(in the rows, 128 means zero)
[145 112 126 141 142 151 123 126 176 139 153 123 125 141 120 163 113 132
 116 110 127 133 150  93 126 138 153  98 162  89  90 106 138 122 106 158
 149 152  79 138 120 169 135] => bafam
[175 117 105 117 141  97  89 135 151  97 121 127 143 115 106 108 173 137
 135 117 131 220 131  55 107 148 138 127  68 166 116 114 135 105 119 102
 184 156 104 141 160 167 151] => kimu
[102 158 120 143  98 162  66 173 107 113 131 110 142 109 146 168 137 117
 105 152 143 113 145 123 158  94 132 129 107 122 129 140 103 140 140 117
 133 142 136 110 130 135 118] => tane
[129 170 102 123  59 197 107 171  86 128 135  98 107 158 140 208 142 106
 121 122 164 116 159  88 178  61 133 141 121 103  91 157  37 119 156 126
 121 103  96 120 155 134  89] => Refi
[139 122 127 161 134 144 113 108 132 113 124 104 158 125 108 144 148 128
 163 147 171 168 116 112 118  97 138 126  74 187 128 126 147 115 128 107
 139 140 144 132 145 116 122] => tane
[134 128  83 129 125 137  77 127 119 130 122 143  90 124 150 150 126  95
 112 116 153  56  85 189 118 100 123  98 210  31 151 118 159 142 117 125
  89 124 110 157 126 133 105] => zibu
[158 102 124 168 158 126 119 150 116 139 145 107 150 103 168 113 117 101
 115 169 100 153 128  84 132 149 171 108 130 145 139  88 161 139 112 124
 164 109 110 128 143 175 153] => Kiful
[157 150 156 127 153 165 165 102 172 133 159 128 130 177  85 148 102 171
 246 126 170 121 139 127 136 157 130  70 168 127 120 151 122 107 118 143
  84  96 119 177 108  77 145] => fab
[139 142 126 162 121 139 145 110 145 151 145 107 158 106 119 105 128 137
 155 169 161 164  90 127 147 113 146 162 115 140 131  91 112 141 102 113
 114 108 104 136 135 140 136] => bafam
[166 125 118  98 159  94 138 167 132 126 126 144 140 150 102 109 119 147
 180 124 123 153 143  95 126 171 123  88 139 152 137 125 111 100 125  74
 104 125 121 165 144  92 152] => vakem
[115  92 140 197 183 112  79 122 115 141 126  99 186 101 165 120 107 119
 103 214 132 114 133 154  88 150 150  71 113 188 145 100 183 151 105 100
 165 150 157 140 104 135 146] => fab
[ 98 155 108 134  91 145  84 159 177  97 144 131 166  94 128 135 105 159
 140 111 147 150 140 105 146 133 129 109  95 129 116 152 115 145 120 111
 172 167  97 133 111 173 133] => fab
[145 115  91 103 129  94  85 149 164 117 137 153 131 126 112 120 147 131
 108 115 131 128 103 142 114 161 125 129 181  37 129  98 149 116 101 119
  87 152  97 148 136 162 139] => kimu
[134 109 126 125 147 172  90 117 159 147 156 124 126 136 128 155 111 125
 130 126 149 112 134 127 117 118 150  97 188 113 115 105 148 134 117 159
 152 143  60 163 106 165 128] => kimu
[175  91  89 122 134 104  95 144 151  96 135 140 137 133 111 118 136 126
 137  93 136 195 134  54 111 146 134  99 102 139 110 137 148 104 120  99
 173 179 106 146 170 180 155] => puv
[203 112  89  96 145  79 105 177  56 138 108 165 118 162 121  93 118 123
 151  97 116 157 115  93 139 159 118  97 175 145 159 163 113 104 121  73
 134 119 120 147 177 148 143] => vilad
[126 150 101 131  79 175  66 140 106 123 139 129 127 133 128 112  72 120
 156  71 130 122 108 134 163  74 132  88 164 100 106 203 135 143 111 134
 153 177  42 145 103 181 137] => bafam
[128 103 120 170 175 111  84 148  72 151 107  98 159 106 181 142 126  90
  80 200 119 106 134 135 100 130 158  98 128 161 139 100 166 139 124  98
 147 127 153 131 127 136 125] => vakem
[118 166  93 129  76 151  53 183  50 126 116 123 119 123 173 146 112  94
  93 101 131  98 119 124 148  63 131 123 144 111 129 179  97 148 134  95
 146 146  95 128 140 174 107] => Refi
[165 135  91 111  95 132 151 163 119 147 137 148  97 138 127 127 161 104
 107 110 158 129  97 107 143 106 126 170 153  89 122 100  78 103 128 118
 112  93  92 116 169 151 114] => zibu
[172 108 115 156 133  96 103 152  74 116 107 115 150  91 142  77 158 104
 126 144 119 209 107  42 125 117 135 144  51 219 128 120 136 115 126  77
 176 142 134 108 185 166 142] => tane
[139 138 123 108 155 107 100 148  98 136 113 131 146 143 131 141 119 127
 156 149 140 130 122 138 124 160 129 100 129 170 176 143 124 112 137  73
 113 121 150 160 140  87 126] => vakem
[104 153  92 124  70 160  51 180  84 124 122 127 132 116 169 140 113  95
  96  97 145  95 130 129 143  79 127 114 129 127 125 176  95 141 136  91
 137 157  93 127 131 157 101] => Refi
[132 108 114 141 137 119  69 121 115 105 124 112 163 102 127  99 118 112
 160 142 155 183 105 126  96 110 141  95  85 194 146 148 171 119 106  87
 170 180 100 160 136 158 149] => vakem
[136 105 109 140 138 148  96 141 147 137 134 140 127 149 138 167 118 118
  81 105 134 113 128 117 122 129 158 101 164 117 117 120 151 123 124 146
 157 147 106 124 116 185 113] => vilad
[118 110 138 168 188 128  94 115 197 115 168  95 168  77 134 141 104 123
 128 188 106 124 153 128 104 188 162  76 142  97 139  80 199 135 114 151
 151 158 113 160 109 142 152] => Riv
[162  99 108 159 161 114 111 132 129  89 120 107 136 142 119 140 159 114
 163 163 143 154 147  94 104 166 147  86  81 101 107 114 166  93 131 110
 125 140 148 141 170 100 141] => puv
[115 137  94 123  95 128  59 190  94 123 115 125 140 115 150 113 118 113
  82  97 118 134 141  99 142  93 119 105 118 109 121 183 123 132 121  76
 152 171  99 133 126 177 129] => giko
[122 135  95 114 103 155  91 127 177 129 145 148 121 134 122 143 115 114
 118 101 172  89  78 174 110 101 127 128 201  77 143 116 135 134 107 129
 104 144  48 161 114 163 118] => Refi
[101 154  81 118  93 162  41 173  91 118 125 112 112 122 155 175 122 107
  79 104 132  77 138 147 132  80 133 100 153  82 121 187 134 129 140 124
 145 146 120 138 125 144 100] => Riv
[151 116 120 154 136 140 117 133 136 109 134 116 122 151 112 144 153 115
 171 108 162 163 138  88 117 113 144 109 109 139  97 128 134 104 116 122
 144 136 116 143 162 143 138] => zibu
[154 103  62  88 133 120  54 146 154  80 103 154  99 164 125 180 171 108
  97  46 135 116 125 133  90 134 125 103 141  81 111 148 153 102 136 138
 125 172 119 131 140 140 130] => Kiful
[112 153 101 143  83 165  77 179 103 138 144 120 146  97 166 123 103 118
 112  98 144 141 113 107 148  57 137 136 111 166 131 165 108 157 126  99
 169 149  86 127 119 180 121] => Kiful
[109 144 114 133 111 163 145 141 161 137 148 122 119 139 108 169 133 114
 131 146 191 113 100 144 127  86 136 158 147 107 126  98 112 118 126 128
  79  97  96 142 142 127 108] => vakem
[200 100 120 133 109 162 169 122  97 110 160 130  93 165 109 109 117 118
 242  91 159 159 115  75 143  89 135  90 154 100  98 151 135  84  91 145
 124 118  76 149 178 148 142] => tane
[124 156 111 132  63 188 109 156 167 113 159 120 132 114 113 140  91 145
 168  87 145 141 141  96 180  89 121 101 142  92  89 168 109 142 118 144
 131 149  74 123 124 165 124] => tane
[124 110 116 152 160 119  96 137 124 145 117 102 144 127 149 150 143 118
  75 168 118 127 143 104 122 139 155 125 128 138 115  87 126 143 121 123
 142 140 129 120 131 148 128] => bafam
[129 147  84 128 108 107  76 188 131  92 114 118 130 103 148 154 154 116
  70 117  99 144 171  82 156 158 131 135  98  72 106 129  92 123 131 108
 146 156 118 102 153 150 125] => bafam
[128 107 128 150 159 137  94 136 182 137 167 108 175  99 126 123 105 142
 112 162 120 150 145 103 125 158 163  96 143 123 122  94 172 139 112 129
 160 154  93 145  98 172 151] => kimu
[135 139 108 154  90 167  71 170  85 116 151 101 140 117 163 122  83 109
 141 142 137 131 135 113 155  85 139  78 140 104 128 179 142 136 128 108
 141 157 100 157 140 168 132] => puv
[144 131 101 140 110 156 116 155 100 166 142 141 132 121 145 105 106 100
 120 102 178 135  59 136 128  54 131 164 161 153 159 125 116 140 115  96
 127 117  68 140 141 172 125] => Kiful
[141  99 140 192 188 121  99 124  77 159 149  83 171  82 162 117  95  97
 124 229 124 135 131 118 102 121 164  80 135 185 156 102 186 142 101 109
 185 117 139 157 139 156 145] => Riv
[139 141 132 192 101 169 122 159  81 119 154  87 137 106 162 114  90 114
 176 176 144 143 141 109 164 102 144  93 112 114 130 158 146 136 118 124
 134 101 121 135 149 149 120] => vilad
[125 156 117 159  89 152  86 180  64 125 124  92 134  97 173 157 139 110
  99 179 136 115 141 105 154  95 132 133  92 144 132 141  93 146 143 102
 142 113 152  96 147 141 100] => tane
[175  99 121 161 174 139 132 129 126 128 145 107 119 157 142 128 100 115
 166 146 113 105 146 113 127 144 157  60 189  74  97 109 162 125  96 167
 122 129  90 147 130 145 158] => bafam
[138 110 134 158 147 131 127 114 170 103 157 101 162 124  98 112 126 142
 207 135 151 198 128  76 121 123 145 100  66 175 114 140 177 107 102 108
 155 147 115 166 148 141 159] => giko
[125 140 124 150  99 192 141 110 153 153 158 121 126 127 131 132 105 113
 167 129 208 116  87 168 138  72 132 134 165 122 137 125 124 128 122 137
 107 125  64 157 134 143 105] => puv
[103 166 120 145  71 200 109 176 128 131 145 104 132 133 157 167 118 128
 134 108 175 133 143 109 157  67 133 137  93 149 120 165  82 140 149 116
 130 118 112 123 119 145 104] => Kiful
[189 111 100 147 144  79 130 163  66 122  98 120 139 108 153 112 200  93
  94 151 111 209 122  28 120 134 144 171  29 200 123 100 105  98 142  72
 170 101 157  95 186 148 134] => Kiful
[ 92 181 123 162  84 150  87 162 103 146 121 112 161 107 160 165 150 111
  92 170 157 146 154 111 144  91 137 161  58 176 123 144  76 143 151  81
 147 124 167 123 132 138 109] => puv
[123 130 113  98 173  96  71 145 171 126 109 155 147 167 109 153 141 137
 118 108 125 109 138 139 108 189 127  78 135 133 158 150 147 106 118  86
 121 150 149 154 111  90 142] => giko
[101 135 101  90 132 105  13 153  89 160  90 170 157 120 149 125 112 125
  72  90 152 119  82 175 106 110 108 125 134 213 196 157 111 150 142  45
 166 183 152 154 108 139 119] => zibu
[149 131  96 124 121 135 146 139 182 126 166 152 111 110 111 113 113 129
 164 102 148 122 102 119 137 131 134 123 188  44 114  94 118 127  93 135
 112 127  65 149 127 160 142] => zibu
[138 125  90 117 131 114  94 142 200 100 137 136 136 128 119 143 141 128
 105 127 147 108 105 144 106 157 126 128 171  52 137  87 125 126 103 120
  90 147  88 145 121 139 134] => Refi
[132 147 155 125 147 143 161 127 179 152 141 127 157 161  71 148 126 181
 197 142 171 162 138 110 134 133 126 112 118 195 128 122 105 118 123 105
 104 109 153 146 128  80 135] => tane
[121 145 130  92 154 168 119 102 129 162 129 145 116 180  95 165 107 138
 191 107 170 102 124 162 124 115 125  91 176 128 138 161 122 104 137 132
  92 111 135 185 111  72 125] => Riv
[127 153  98 138  80 156  85 149 151  98 148 126 145 108 131 147 111 136
 137 110 139 134 154 109 148 126 132  89 114  86 108 175 128 131 122 118
 156 148 106 136 113 162 133] => fab
[122 127 109 133 136 121 145 130 219 114 158 134 147 116  98 118 135 128
 145 141 144 138 124 123 129 160 138 124 144  55 125  95 147 114  86 131
 104 131  77 145 124 145 149] => giko
[139  87 113 155 148 143  85 150 112 135 134 125 124 137 153 145 125 102
  86 144 123  93 138 124 122 129 156  85 171 107 123 115 189 128 127 142
 138 122 123 129 131 163 122] => vilad
[185 115  98 138 130 121 142 147 109 109 123 115 115 143 123 130 168 113
 147 123 153 182 135  58 113 115 139 130  81 144 100 118 108  92 128 107
 150 113 140 129 181 136 135] => zibu
[151 107  79  94 115 113  98 153 117 123 113 152 123 141  96 138 167 107
 112  51 148 178 130  47 127  99 120 151  86 173 101 155  92  95 133  75
 175 160  83 126 175 165 124] => giko
[ 92 158 109 143  81 183  75 152 149 128 158 120 138 124 143 171 106 121
 135 127 162 116 154 128 151  84 126 104 116 126 111 167 102 139 139 118
 148 164  98 151 107 140 115] => puv
[ 65 171  91 121  93 153  50 163 124 122 113 121 138 116 152 195 152 120
  48 119 152 100 138 152 137  89 140 150  94 111 123 152 109 135 156 107
 135 152 151 113 101 139  83] => kimu
[110 155  95 120 127 143 121 131 150 132 123 135 105 135 112 175 161 100
  98 129 171  91 108 167 119  88 130 154 173  78 131 106 109 107 122 139
  95 104 106 145 137 121 102] => Riv
[187 122  99  92 144  99 114 186  45 171  92 156 131 150 144 114 135 124
 122  95 137 158 105  82 127 130 118 142 125 210 151 143  69 118 142  60
 144 101 140 120 174 130 128] => Kiful
[146  95  87 146 156 112  65 137 106  94 110 132 126 136 134 136 136  88
 140 114 128 140 111 126 100 128 133  89 121 111 129 145 185 112 116 110
 140 158 110 145 143 141 146] => Kiful
[116  98 119 152 145 119  52 141 154 143 141 141 175  93 168 106  94 121
  76 138 123 118 119 138  87 146 153  80 142 151 143 119 189 153 105 104
 183 196 117 147  98 192 145] => puv
[125 128  94 129 134 112 112 137 178 109 144 131 117 124 112 141 146 122
 113 141 143 107  99 161 103 144 130 128 171  33 141 101 160 107  98 131
  95 124 107 155 139 131 128] => Riv
[146 119 119 151 147 133 136 103 182  95 136 119 142 146 106 133 123 134
 185 128 152 183 126 100 118 139 147  96  99 128 115 119 165  98 103 131
 136 143 111 166 138 142 147] => bafam
[171 125 146 106 126 133 104 139 119 147 153 152 161 147 108  72  80 153
 211 113 142 179 100 104 138 139 120  90 154 179 154 167 136 112 112  95
 136 151  94 189 142 141 167] => puv
[161 124 110 147 147 125 123 123 139  99 129 102 135 133 108 126 160 127
 160 153 150 195 132  80 111 135 150 123  65 142 111 113 143  96 126 110
 139 120 133 146 154 127 143] => kimu
[149 112 128 166 138 147 121 149 111 163 151 105 157 116 156 146 119 112
  97 190 140 139 139  85 112 120 158 121 120 165 115  93 126 127 134 110
 165 127 118 141 139 161 123] => puv
[129 141  87 100 111 150 159 147 252  95 151 151  98 160  69 208 183 142
 114  93 169 102 135 126 137 151 128 164 154  10  91  65  85  95 132 164
  66 123  98 103 140 110 114] => tane
[134 138  91 113  99 174 135 124 208 130 164 147 101 138 108 170 135 129
 146  77 184 106  81 148 132  99 132 147 173  60 126 103 118 126 118 154
  89 118  61 140 126 142 107] => Kiful
[169  94 101 145 159 105  71 118 120  83 120 115 153 131 125 122 133 105
 162 152 126 153 113 116  91 155 143  75 109 110 121 126 190 105 108 119
 141 163 117 153 149 139 161] => Refi
[100 113 117 131 148 142  42 132 164 131 122 135 158 137 156 196 136 106
  48 130 135  65 141 156  91 139 154 105 154 125 134  98 145 142 126 134
 150 169 124 132  96 142 114] => Refi
[192 133 124  89 126 127 142 160 103 140 129 158 131 155  82 108 115 149
 193  71 140 171 106  73 156 128 119 124 162 186 128 153  88  97 129  92
 132 121  89 140 169 140 139] => tane
[132 123  99 135 132 125  68 124 116 114 110 134 124 135 123 130 141 102
 128  96 152 138 106 131 107  92 132 109 117 160 133 142 140 130 126 103
 156 165 118 145 141 144 130] => zibu
[147  92 118 156 151 141  84 133 140 148 146 123 152 116 148 129 110 124
  98 139 138 142 130 124 116 115 150  99 142 167 132 112 161 140 115 133
 183 158 107 135 113 184 141] => vilad
[137 129 108 130 128 160 159 125 165 149 151 119 113 143 106 137 138 119
 151 122 173 104 105 141 129 103 139 133 177  69 116 111 139 110 110 133
  80  97  72 153 138 125 117] => giko
[128 116 111 138 143 140  83 155 136 150 136 123 126 138 149 167 136 127
  76 130 132 109 144 116 108 121 147 114 148 113 114 100 137 136 133 122
 161 144 101 139 116 164 117] => kimu
[140 123 104 141 121 101 119 141  84 139 117 129 122 110 157  83 135  95
  99 164 129 126  83 140 130 122 126 154 143  96 158 103 133 130 106 102
  96 115 114 129 159 147 125] => bafam
[156 150 101 136 135 131 170 132 168 137 141 101 119 121  99 129 165 123
 136 168 160 151 121 103 125 136 136 154 138  63 115  81 102 108 121 130
  73  84 109 136 157 116 126] => Riv
[131 147 101  69 142 101  61 158 163 112  94 167 146 175 108 174 156 146
 101  92 131 119 126 127 121 172 118 124 153 121 154 123  85 108 136  86
 113 152 125 157 121 101 127] => Refi
[119 146 120 149 124 167 153 114 173 144 145 118 123 134 122 169 140 117
 144 153 195 121 108 138 131 109 131 148 151  92 122  99 106 111 132 131
  85 120  86 151 125 123  94] => puv
[180 134 133 107 159 121 141 158 122 139 130 134 131 156 114 128 138 144
 174 126 139 171 135  61 144 162 130 115 126 162 128 122  95  88 147  97
 117 117 125 158 170 101 136] => puv
[113 118 140 174 177 147 112 119 153 136 145  86 151 111 153 182 141 111
 102 205 138 100 162 132 110 149 162  98 121 109 132  86 165 121 125 148
 137 111 160 137 116 107 119] => Riv
[137 123 119 113 168  78  76 155  83 142  90 151 158 122 141 110 132 122
 102 148 125 127 119 141  98 156 115 109 127 184 178 128 129 124 135  59
 138 138 179 150 128 102 134] => zibu
[124 123 122 159 132 127 123 130 150 123 136 118 156 104 135 133 142 116
 120 187 163 127  81 150 119 123 137 157 123 152 156  70 136 128 113 117
 109 118 130 124 143 139 117] => tane
[ 86 156 101 136 107 136  74 178 112 117 109 105 138 116 156 168 166 106
  62 142 141 110 158 112 144 100 136 135  82 128 124 150  94 127 133  87
 136 134 148 110 126 130 101] => giko
[122  99 137 162 158 138 124 144 121 161 133 103 155 124 145 141 136 113
  99 161 138 129 145  87 114 116 155 121 116 168 104 103 140 126 114 111
 153 122 122 128 131 154 124] => giko
